Below are the code and all the weights of a small trained network. Each question names an input and a target symbol and asks about switching units off, where a switched-off unit gives its printed mean instead of its output.

import numpy as np


def w(rows, s, z=0):
    codes = np.array(rows[::2]) - 128.0
    scale = np.full(codes.shape[1], s)
    scale[-1] = z or s
    return codes * scale


def f(y):
    return y / 2 * (1 + np.tanh(0.7978845608 * (y + 0.044715 * y**3)))


def softmax(a):
    e = np.exp(a - a.max(-1, keepdims=True))
    return e / e.sum(-1, keepdims=True)


def log_softmax(a):
    a = a - a.max(-1, keepdims=True)
    return a - np.log(np.exp(a).sum(-1, keepdims=True))


def net(x, mask):
    ids = ['γηλσφω'.index(c) for c in x.split()]
    T = len(ids)
    res = E[ids] + P[:T]
    u = 0
    for l in range(2):
        r = res
        for j in range(2):
            rows = slice(2 * j, 2 * j + 2)
            q, k, v = (r @ M[l][rows].T for M in (Q, K, V))
            z = softmax(np.where(np.tri(T) > 0, q @ k.T / 2**0.5, -1e9)) @ v
            o = O[l][rows]
            res = res + np.where(mask[u + j], z, o[:, -1]) @ o[:, :-1]
        u += 2
        y = f(res @ A[l][:, :-1].T + A[l][:, -1])
        res = res + np.where(mask[u : u + 12], y, B[l][:, -1]) @ B[l][:, :-1]
        u += 12
    return log_softmax(res[-1] @ U[:, :-1].T + U[:, -1])


Q, K, V, O, A, B = {}, {}, {}, {}, {}, {}
E = w([
[220,98,206,86,138,169],'γ',
[130,99,89,80,74,93],'η',
[74,86,147,163,145,172],'λ',
[133,99,131,144,194,82],'σ',
[162,255,133,90,126,118],'φ',
[162,84,200,59,121,56],'ω',
],0.0083)
P = w([
[132,116,133,134,76,98],'0',
[106,110,95,48,132,153],'1',
[188,104,135,183,42,96],'2',
[94,127,40,13,174,201],'3',
[188,123,144,242,10,120],'4',
[97,168,12,9,189,254],'5',
[167,147,209,244,8,87],'6',
],0.0038)
Q[0] = w([
[112,132,124,27,52,123],'L0H1',
[101,125,155,177,75,106],'L0H1',
[125,132,219,253,59,46],'L0H2',
[116,254,118,56,117,160],'L0H2',
],0.031)
K[0] = w([
[147,240,128,89,113,134],'L0H1',
[138,136,160,174,94,81],'L0H1',
[136,129,161,254,88,92],'L0H2',
[31,109,136,153,229,136],'L0H2',
],0.033)
V[0] = w([
[185,230,106,98,238,46],'L0H1',
[168,149,73,168,150,140],'L0H1',
[138,224,91,15,65,106],'L0H2',
[132,207,254,83,116,207],'L0H2',
],0.0098)
O[0] = w([
[161,162,213,197,9,105,177],'L0H1',
[118,177,163,151,113,134,105],'L0H1',
[138,82,193,253,72,52,253],'L0H2',
[234,130,34,193,124,122,90],'L0H2',
],0.007,0.003)
A[0] = w([
[122,113,61,229,181,107,104],'L0N1',
[225,148,133,155,160,201,73],'L0N2',
[64,106,187,242,219,149,66],'L0N3',
[117,200,86,136,199,104,91],'L0N4',
[128,139,66,90,72,125,59],'L0N5',
[150,235,115,110,136,138,90],'L0N6',
[158,110,203,86,142,140,71],'L0N7',
[124,134,37,90,206,43,4],'L0N8',
[119,133,206,100,217,129,151],'L0N9',
[105,101,132,135,135,144,82],'L0N10',
[125,124,156,93,133,171,148],'L0N11',
[66,129,103,214,114,250,140],'L0N12',
],0.013,0.004)
B[0] = w([
[8,137,185,87,117,173,144],'L0N1',
[111,119,205,188,161,195,255],'L0N2',
[67,54,118,192,133,60,162],'L0N3',
[163,155,147,100,126,220,79],'L0N4',
[102,92,190,175,69,85,100],'L0N5',
[116,162,123,227,109,125,131],'L0N6',
[190,43,128,141,104,107,153],'L0N7',
[128,57,252,172,63,212,93],'L0N8',
[214,78,115,196,183,124,183],'L0N9',
[132,144,126,135,96,133,97],'L0N10',
[161,102,133,182,153,93,146],'L0N11',
[170,132,10,194,75,151,107],'L0N12',
],0.014,0.0018)
Q[1] = w([
[72,147,126,252,199,115],'L1H1',
[117,158,175,173,198,237],'L1H1',
[157,190,78,117,22,76],'L1H2',
[170,205,179,168,93,216],'L1H2',
],0.021)
K[1] = w([
[195,59,244,21,106,81],'L1H1',
[126,100,194,84,242,92],'L1H1',
[65,213,26,193,48,159],'L1H2',
[143,188,149,251,170,212],'L1H2',
],0.019)
V[1] = w([
[154,168,254,75,192,62],'L1H1',
[131,142,171,93,150,103],'L1H1',
[123,10,111,78,65,123],'L1H2',
[129,86,126,105,125,128],'L1H2',
],0.0082)
O[1] = w([
[164,241,110,3,61,206,252],'L1H1',
[133,189,155,49,138,150,153],'L1H1',
[67,69,84,24,199,104,125],'L1H2',
[101,131,138,95,177,114,120],'L1H2',
],0.0038,0.0025)
A[1] = w([
[187,129,108,93,98,154,129],'L1N1',
[5,191,84,21,108,147,162],'L1N2',
[66,204,121,48,103,218,109],'L1N3',
[135,115,104,60,125,141,111],'L1N4',
[123,142,123,110,143,107,116],'L1N5',
[27,161,129,116,86,116,2],'L1N6',
[181,91,150,123,154,194,94],'L1N7',
[91,101,94,135,120,59,151],'L1N8',
[166,144,147,86,87,117,141],'L1N9',
[174,141,142,119,118,186,8],'L1N10',
[226,203,35,73,191,86,118],'L1N11',
[17,131,164,94,89,192,84],'L1N12',
],0.012,0.0073)
B[1] = w([
[127,142,189,155,162,133,164],'L1N1',
[73,146,99,35,62,205,245],'L1N2',
[202,60,156,174,116,99,164],'L1N3',
[125,155,92,111,172,167,159],'L1N4',
[85,93,37,168,124,155,134],'L1N5',
[69,151,162,208,248,133,138],'L1N6',
[101,106,144,127,175,208,197],'L1N7',
[124,77,149,105,140,88,253],'L1N8',
[140,154,106,197,119,163,191],'L1N9',
[102,70,93,105,139,90,160],'L1N10',
[162,229,56,114,193,77,190],'L1N11',
[133,215,128,195,130,68,165],'L1N12',
],0.017,0.0072)
U = w([
[142,51,174,122,214,210,85],'γ',
[138,2,139,114,136,10,159],'η',
[97,102,68,18,66,159,141],'λ',
[191,152,178,186,26,102,234],'σ',
[187,152,67,110,226,79,110],'φ',
[55,127,145,143,164,96,2],'ω',
],0.003,0.0052)

Each question gives the input, a string of symbols that net reads in full, and the target symbol t.
The units are the heads (2 rows each of Q, K, V and O) and the neurons (one row each of A and B). Each row of codes is followed by its name. A weight is (code - 128) times the scale printed after its matrix; where a second scale follows, it is the last column's (O, A, B and U).
mask holds one flag per unit, layer by layer, with each layer's heads first. A switched-off unit (its flag False) gives its mean, the last column of its rows in O or B, instead of its output. The means were averaged over made-up inputs and are rounded, as every weight is.
A unit's drop is (log p(t) with every unit on - log p(t) with that unit switched off) / (log p(t) with every unit on - log p(t) with every unit switched off).
The circuit of an input: a set's keep is (log p(t) with only the set's units on - log p(t) with every unit switched off) / (log p(t) with every unit on - log p(t) with every unit switched off). Starting from the 12 units with the biggest drops (on a tie, the unit counted first), units are removed one at a time, each time the one whose removal leaves the highest keep (on an exact tie, the one counted first), for as long as the keep stays at least 0.8.
circuit, biggest first: the units of the circuit, biggest drop first
k most important neurons of layer l: the k neurons of layer l with the biggest drops, biggest first
heads that matter: for each layer, one digit per head in row order, 1 if its drop is at least 0.15 and else 0, layers parted by /
drop of u: that unit's drop, to one decimal
input η λ φ, target σ: most important neuron of layer 0 : (L0N6)
input γ η η ω γ λ, target λ: circuit, biggest first : (L0N1 L1N2 L0H1 L1H1)
input η σ η η η λ, target η: circuit, biggest first : (L0N3 L0H2 L1N8 L1N2)
input σ γ γ σ σ, target σ: 2 most important neurons of layer 0 : (L0N1 L0N2)
input η γ η σ λ λ, target φ: heads that matter : 01 / 00
input φ σ η, target σ: heads that matter : 10 / 00
input γ σ φ σ η ω, target σ: heads that matter : 11 / 01
input λ λ σ, target γ: heads that matter : 11 / 00
input γ σ γ λ, target φ: 2 most important neurons of layer 1 : (L1N11 L1N2)
input φ γ λ σ σ, target γ: 3 most important neurons of layer 0 : (L0N8 L0N9 L0N4)
input φ η γ ω λ γ λ, target γ: 2 most important neurons of layer 0 : (L0N8 L0N9)
input η φ γ λ, target ω: 3 most important neurons of layer 1 : (L1N6 L1N12 L1N2)
input η η σ λ η λ, target γ: 2 most important neurons of layer 0 : (L0N8 L0N4)
input η λ σ, target η: 2 most important neurons of layer 0 : (L0N3 L0N9)
input σ η λ η, target η: most important neuron of layer 0 : (L0N12)
input ω γ η, target λ: 2 most important neurons of layer 0 : (L0N9 L0N2)
input ω γ λ, target λ: 2 most important neurons of layer 0 : (L0N1 L0N2)
input γ η η ω φ σ, target λ: 2 most important neurons of layer 0 : (L0N1 L0N2)
input σ σ λ η, target η: drop of L0N12 : 1.8
input γ σ σ ω σ, target φ: drop of L1H2 : 0.0
input γ φ λ, target σ: drop of L0H2 : 2.4
input σ η φ γ σ η, target σ: most important neuron of layer 0 : (L0N6)
